Below is a small trained network, with its code and all its weights. Each question gives an input and a target symbol and asks what happens when units are switched off, that is, made to give their printed mean instead of their output.

import numpy as np


def w(rows, s, z=0):
    codes = np.array(rows[::2]) - 128.0
    scale = np.full(codes.shape[1], s)
    scale[-1] = z or s
    return codes * scale


def f(y):
    return y / 2 * (1 + np.tanh(0.7978845608 * (y + 0.044715 * y**3)))


def softmax(a):
    e = np.exp(a - a.max(-1, keepdims=True))
    return e / e.sum(-1, keepdims=True)


def log_softmax(a):
    a = a - a.max(-1, keepdims=True)
    return a - np.log(np.exp(a).sum(-1, keepdims=True))


def net(x, mask):
    ids = ['αβγεηθλξτψ'.index(c) for c in x.split()]
    T = len(ids)
    res = E[ids] + P[:T]
    r = res
    for j in range(3):
        rows = slice(2 * j, 2 * j + 2)
        q, k, v = (r @ M[0][rows].T for M in (Q, K, V))
        z = softmax(np.where(np.tri(T) > 0, q @ k.T / 2**0.5, -1e9)) @ v
        o = O[0][rows]
        res = res + np.where(mask[j], z, o[:, -1]) @ o[:, :-1]
    y = f(res @ A[0][:, :-1].T + A[0][:, -1])
    res = res + np.where(mask[3:27], y, B[0][:, -1]) @ B[0][:, :-1]
    return log_softmax(res[-1] @ U[:, :-1].T + U[:, -1])


Q, K, V, O, A, B = {}, {}, {}, {}, {}, {}
E = w([
[131,131,52,129,107],'α',
[22,110,32,104,109],'β',
[184,143,168,112,67],'γ',
[134,121,124,85,64],'ε',
[72,100,139,231,114],'η',
[99,48,65,202,97],'θ',
[178,249,160,164,137],'λ',
[188,78,88,138,60],'ξ',
[109,154,123,63,81],'τ',
[140,50,121,140,227],'ψ',
],0.019)
P = w([
[226,154,8,144,96],'0',
[145,160,101,145,106],'1',
[133,150,122,141,101],'2',
[134,143,137,137,100],'3',
[129,132,144,136,97],'4',
[131,126,152,137,97],'5',
[126,114,156,134,94],'6',
[128,109,161,133,94],'7',
[130,103,164,132,93],'8',
[126,100,169,128,93],'9',
[126,94,174,127,93],'10',
[127,93,174,127,90],'11',
[126,89,177,126,92],'12',
],0.011)
Q[0] = w([
[145,197,130,154,146],'head 1',
[114,181,211,137,162],'head 1',
[188,2,32,190,62],'head 2',
[135,83,103,41,100],'head 2',
[12,93,158,179,112],'head 3',
[66,120,23,18,142],'head 3',
],0.008)
K[0] = w([
[128,143,79,103,91],'head 1',
[126,180,153,185,122],'head 1',
[158,93,129,99,239],'head 2',
[128,120,117,101,167],'head 2',
[121,121,114,118,143],'head 3',
[91,198,146,162,7],'head 3',
],0.013)
V[0] = w([
[95,129,206,131,190],'head 1',
[109,24,100,170,67],'head 1',
[93,158,60,175,194],'head 2',
[145,25,169,117,254],'head 2',
[172,109,114,78,226],'head 3',
[89,63,157,112,111],'head 3',
],0.0089)
O[0] = w([
[148,238,245,152,75,13],'head 1',
[132,211,105,143,46,253],'head 1',
[202,117,176,108,129,189],'head 2',
[194,6,183,90,139,164],'head 2',
[162,139,211,254,134,95],'head 3',
[139,131,182,206,143,120],'head 3',
],0.0069,0.0057)
A[0] = w([
[139,101,200,87,148,207],'neuron 1',
[163,91,115,156,162,133],'neuron 2',
[108,168,101,100,169,101],'neuron 3',
[137,128,142,134,251,227],'neuron 4',
[172,159,190,126,173,181],'neuron 5',
[105,86,202,199,147,44],'neuron 6',
[189,187,127,135,84,43],'neuron 7',
[104,164,110,186,156,31],'neuron 8',
[160,176,140,98,99,129],'neuron 9',
[102,158,115,152,130,37],'neuron 10',
[90,123,146,111,137,168],'neuron 11',
[87,120,109,61,121,202],'neuron 12',
[120,125,77,163,84,164],'neuron 13',
[73,116,117,175,152,81],'neuron 14',
[88,173,194,124,101,243],'neuron 15',
[106,161,240,192,126,126],'neuron 16',
[175,52,161,116,193,44],'neuron 17',
[110,124,144,118,95,157],'neuron 18',
[128,145,108,117,213,164],'neuron 19',
[130,84,129,105,148,174],'neuron 20',
[58,195,120,140,145,255],'neuron 21',
[91,153,127,128,92,86],'neuron 22',
[133,157,147,54,96,174],'neuron 23',
[166,153,147,158,110,68],'neuron 24',
],0.015,0.0047)
B[0] = w([
[211,157,1,209,70,202],'neuron 1',
[77,137,145,11,178,188],'neuron 2',
[175,7,196,153,113,165],'neuron 3',
[81,160,195,67,40,171],'neuron 4',
[94,103,48,198,42,175],'neuron 5',
[119,115,77,210,202,223],'neuron 6',
[125,121,41,125,124,165],'neuron 7',
[169,102,50,126,245,163],'neuron 8',
[90,62,59,117,243,160],'neuron 9',
[143,98,46,47,151,153],'neuron 10',
[124,176,83,155,90,131],'neuron 11',
[105,191,164,176,189,223],'neuron 12',
[153,124,195,137,151,253],'neuron 13',
[197,167,132,91,168,156],'neuron 14',
[86,83,203,152,28,175],'neuron 15',
[184,157,237,44,141,209],'neuron 16',
[94,159,103,85,58,241],'neuron 17',
[107,139,152,174,99,157],'neuron 18',
[106,160,189,165,62,142],'neuron 19',
[36,213,147,112,219,185],'neuron 20',
[141,110,87,130,59,233],'neuron 21',
[235,112,130,127,84,172],'neuron 22',
[181,111,38,189,182,183],'neuron 23',
[140,169,85,97,206,154],'neuron 24',
],0.0061,0.012)
U = w([
[29,147,115,250,73,252],'α',
[86,114,148,186,176,152],'β',
[135,66,144,97,98,52],'γ',
[25,173,101,191,195,105],'ε',
[77,123,172,209,38,183],'η',
[115,133,41,226,179,147],'θ',
[34,163,153,129,92,209],'λ',
[39,2,120,175,137,51],'ξ',
[118,252,133,152,133,57],'τ',
[107,124,125,85,185,177],'ψ',
],0.0084,0.0034)

Each question gives the input, a string of symbols that net reads in full, and the target symbol t.
The units are the heads (2 rows each of Q, K, V and O) and the neurons (one row each of A and B). Each row of codes is followed by its name. A weight is (code - 128) times the scale printed after its matrix; where a second scale follows, it is the last column's (O, A, B and U).
mask holds one flag per unit, heads first, then neurons. A switched-off unit (its flag False) gives its mean, the last column of its rows in O or B, instead of its output. The means were averaged over made-up inputs and are rounded, as every weight is.
A unit's drop is (log p(t) with every unit on - log p(t) with that unit switched off) / (log p(t) with every unit on - log p(t) with every unit switched off).
The circuit of an input: a set's keep is (log p(t) with only the set's units on - log p(t) with every unit switched off) / (log p(t) with every unit on - log p(t) with every unit switched off). Starting from the 12 units with the biggest drops (on a tie, the unit counted first), units are removed one at a time, each time the one whose removal leaves the highest keep (on an exact tie, the one counted first), for as long as the keep stays at least 0.8.
circuit, biggest first: the units of the circuit, biggest drop first
most important unit: the unit with the biggest drop
k most important neurons: the k neurons with the biggest drops, biggest first
heads that matter: for each layer, one digit per head in row order, 1 if its drop is at least 0.15 and else 0, layers parted by /
drop when u is switched off: that unit's drop, to one decimal
input θ η τ λ λ λ, target α: circuit, biggest first -> neuron 5; neuron 15
input η τ η τ α τ τ γ ξ λ η η γ, target α: circuit, biggest first -> head 2; neuron 16
input η ε λ, target θ: 2 most important neurons -> neuron 9; neuron 8
input η ε ψ ε θ, target ξ: circuit, biggest first -> head 2
input γ γ ψ θ, target ξ: 3 most important neurons -> neuron 12; neuron 2; neuron 16
input ξ λ ε η ε η α λ, target α: circuit, biggest first -> neuron 15; neuron 5
input λ ε τ γ, target θ: circuit, biggest first -> neuron 23; neuron 9
input ψ η τ τ η λ α λ ψ, target α: 3 most important neurons -> neuron 1; neuron 5; neuron 6
input η β η η η θ λ η η θ θ, target η: heads that matter -> 100
input η λ ψ α, target ψ: heads that matter -> 010
input θ ψ τ ξ, target γ: heads that matter -> 010
input γ ψ α θ τ ψ ξ ξ η θ ξ λ ε, target θ: heads that matter -> 010
input η β ψ, target λ: 4 most important neurons -> neuron 4; neuron 17; neuron 2; neuron 20
input α η λ η γ, target θ: most important unit -> neuron 23
input α λ γ η λ ψ ε λ θ β, target ε: 3 most important neurons -> neuron 12; neuron 20; neuron 21
input ε α η η η τ η λ ε, target α: drop when head 2 is switched off -> 1.0
input ε ξ λ γ λ β α β λ λ, target η: drop when head 1 is switched off -> 1.8
input α λ η, target θ: drop when neuron 4 is switched off -> 0.2
